Below are the code and all the weights of a small trained network. Each question names an input and a class and asks about switching units off, where a switched-off unit gives its printed mean instead of its output.

import numpy as np


def w(rows, s, z=0):
    codes = np.array(rows[::2]) - 128.0
    scale = np.full(codes.shape[1], s)
    scale[-1] = z or s
    return codes * scale


def norm(h):
    return h / np.sqrt((h * h).mean(-1, keepdims=True) + 1e-5)


def f(y):
    return np.maximum(y, 0)


def log_softmax(a):
    a = a - a.max(-1, keepdims=True)
    return a - np.log(np.exp(a).sum(-1, keepdims=True))


def net(x, mask):
    res = np.array(x, float).reshape(1, 7) / 4 @ E
    u = 0
    for l in range(2):
        y = f(norm(res) @ A[l][:, :-1].T + A[l][:, -1])
        res = res + np.where(mask[u : u + 4], y, B[l][:, -1]) @ B[l][:, :-1]
        u += 4
    return log_softmax(norm(res)[-1] @ U[:, :-1].T + U[:, -1])


A, B = {}, {}
E = w([
[137,157,141,66,102,118,90,118,194,164],'x0',
[136,126,125,128,133,127,117,136,124,126],'x1',
[179,83,210,123,149,160,122,11,81,190],'x2',
[116,229,149,160,120,166,107,141,93,163],'x3',
[104,160,189,93,126,94,94,132,75,64],'x4',
[90,81,121,66,104,146,130,204,61,213],'x5',
[118,127,125,130,132,125,128,122,132,131],'x6',
],0.012)
A[0] = w([
[110,142,216,63,121,73,99,144,69,42,47],'L0N0',
[58,78,135,236,170,127,208,128,33,70,2],'L0N1',
[140,2,95,48,128,18,127,94,150,65,64],'L0N2',
[125,165,141,26,92,91,71,92,218,162,15],'L0N3',
],0.0094,0.008)
B[0] = w([
[135,84,8,154,120,90,195,71,180,212,216],'L0N0',
[240,165,112,32,147,184,109,168,156,136,209],'L0N1',
[123,82,203,223,124,228,184,212,173,131,255],'L0N2',
[248,130,75,112,205,192,164,171,43,81,191],'L0N3',
],0.012,0.0061)
A[1] = w([
[150,223,56,176,118,164,133,102,103,194,55],'L1N0',
[91,246,176,174,139,127,69,131,79,154,76],'L1N1',
[169,172,172,204,174,123,108,50,233,2,69],'L1N2',
[121,88,126,175,154,157,113,129,171,132,249],'L1N3',
],0.0094,0.011)
B[1] = w([
[130,7,133,166,158,120,200,131,198,74,168],'L1N0',
[163,78,192,221,102,147,125,145,197,93,152],'L1N1',
[71,57,116,58,116,175,120,215,56,240,179],'L1N2',
[101,218,126,113,113,47,82,45,100,109,253],'L1N3',
],0.012,0.013)
U = w([
[251,143,94,84,174,192,131,172,131,99,118],'0',
[101,62,201,193,116,170,162,163,205,109,114],'1',
[38,92,123,84,113,145,99,167,82,184,68],'2',
[94,172,146,110,109,90,79,90,119,69,255],'3',
[121,121,43,134,123,69,164,54,169,153,62],'4',
],0.016,0.014)

Each question gives the input, the list of numbers given to net, and the class t.
The units are the neurons (one row each of A and B). Each row of codes is followed by its name. A weight is (code - 128) times the scale printed after its matrix; where a second scale follows, it is the last column's (A, B and U).
mask holds one flag per neuron, layer by layer. A switched-off neuron (its flag False) gives its mean, the last column of its row in B, instead of its output. The means were averaged over made-up inputs and are rounded, as every weight is.
A unit's drop is (log p(t) with every unit on - log p(t) with that unit switched off) / (log p(t) with every unit on - log p(t) with every unit switched off).
The circuit of an input: a set's keep is (log p(t) with only the set's units on - log p(t) with every unit switched off) / (log p(t) with every unit on - log p(t) with every unit switched off). Starting from all 8 units, units are removed one at a time, each time the one whose removal leaves the highest keep (on an exact tie, the one counted first), for as long as the keep stays at least 0.8.
units of the circuit, in order: the units of the circuit, biggest drop first
k most important neurons: the k neurons with the biggest drops, biggest first
k most important neurons of layer l: the k neurons of layer l with the biggest drops, biggest first
input [8,2,-8,0,5,-6,-7], class 0: units of the circuit, in order : (L0N3)
input [7,-7,-4,1,1,6,-6], class 0: 3 most important neurons : (L0N3; L1N3; L1N2)
input [-7,5,-3,8,6,5,-7], class 1: units of the circuit, in order : (L1N3; L1N1)
input [1,-1,6,1,-5,-6,5], class 2: units of the circuit, in order : (L1N2; L0N0)
input [5,-2,-6,5,7,-8,-2], class 2: 2 most important neurons of layer 1 : (L1N2; L1N3)
input [-5,5,-8,-6,0,3,-1], class 3: 2 most important neurons of layer 1 : (L1N3; L1N0)
input [-6,4,-6,-6,8,5,0], class 4: 3 most important neurons of layer 1 : (L1N2; L1N3; L1N1)
input [-4,7,-8,-7,-5,7,-6], class 3: units of the circuit, in order : (L1N2; L1N3; L0N0; L0N1)
input [0,-3,-1,6,-7,6,-4], class 4: 3 most important neurons : (L1N2; L0N2; L1N0)
input [6,-6,-3,3,-5,-2,-1], class 0: 2 most important neurons : (L0N3; L0N0)
input [-4,8,7,-1,-7,-6,-1], class 3: units of the circuit, in order : (L0N0; L1N3)
input [0,-8,8,1,-4,7,2], class 3: units of the circuit, in order : (L1N2; L0N0; L0N2)
input [-7,8,-7,2,1,3,8], class 0: 2 most important neurons : (L0N1; L1N3)
input [-8,2,2,-7,0,2,5], class 0: units of the circuit, in order : (L0N1)
input [-1,6,-5,2,-5,-2,-7], class 3: 2 most important neurons : (L0N0; L1N3)
input [0,2,6,4,-5,4,-5], class 3: 2 most important neurons : (L0N0; L1N2)
input [4,-7,-2,-5,1,-5,-8], class 1: 2 most important neurons of layer 0 : (L0N2; L0N1)
input [-5,-2,-5,-3,7,3,-2], class 4: 2 most important neurons of layer 0 : (L0N0; L0N3)
input [0,1,-3,-4,0,-5,-7], class 2: 4 most important neurons : (L1N2; L1N3; L1N0; L1N1)
input [4,0,-3,5,-1,0,-2], class 1: 4 most important neurons : (L0N1; L1N0; L1N1; L1N3)
input [-1,0,-1,-4,7,3,-3], class 4: most important neuron : (L0N0)
input [3,-3,0,2,-3,3,-4], class 0: 2 most important neurons of layer 0 : (L0N3; L0N0)
input [6,0,-5,3,7,-6,5], class 4: 2 most important neurons : (L0N0; L0N2)
input [5,7,4,1,-7,6,6], class 4: 2 most important neurons of layer 0 : (L0N2; L0N1)
input [-3,-8,-1,8,3,-8,8], class 1: units of the circuit, in order : (L1N1; L1N0)
input [-3,8,-3,-5,8,5,6], class 4: 3 most important neurons : (L0N0; L1N2; L1N3)
input [8,-6,5,-2,0,-4,-3], class 0: most important neuron : (L0N3)
input [-2,-3,-4,6,-5,0,4], class 1: 2 most important neurons : (L1N0; L0N0)
input [-3,-7,-6,-8,4,6,-8], class 1: 2 most important neurons : (L0N2; L1N2)
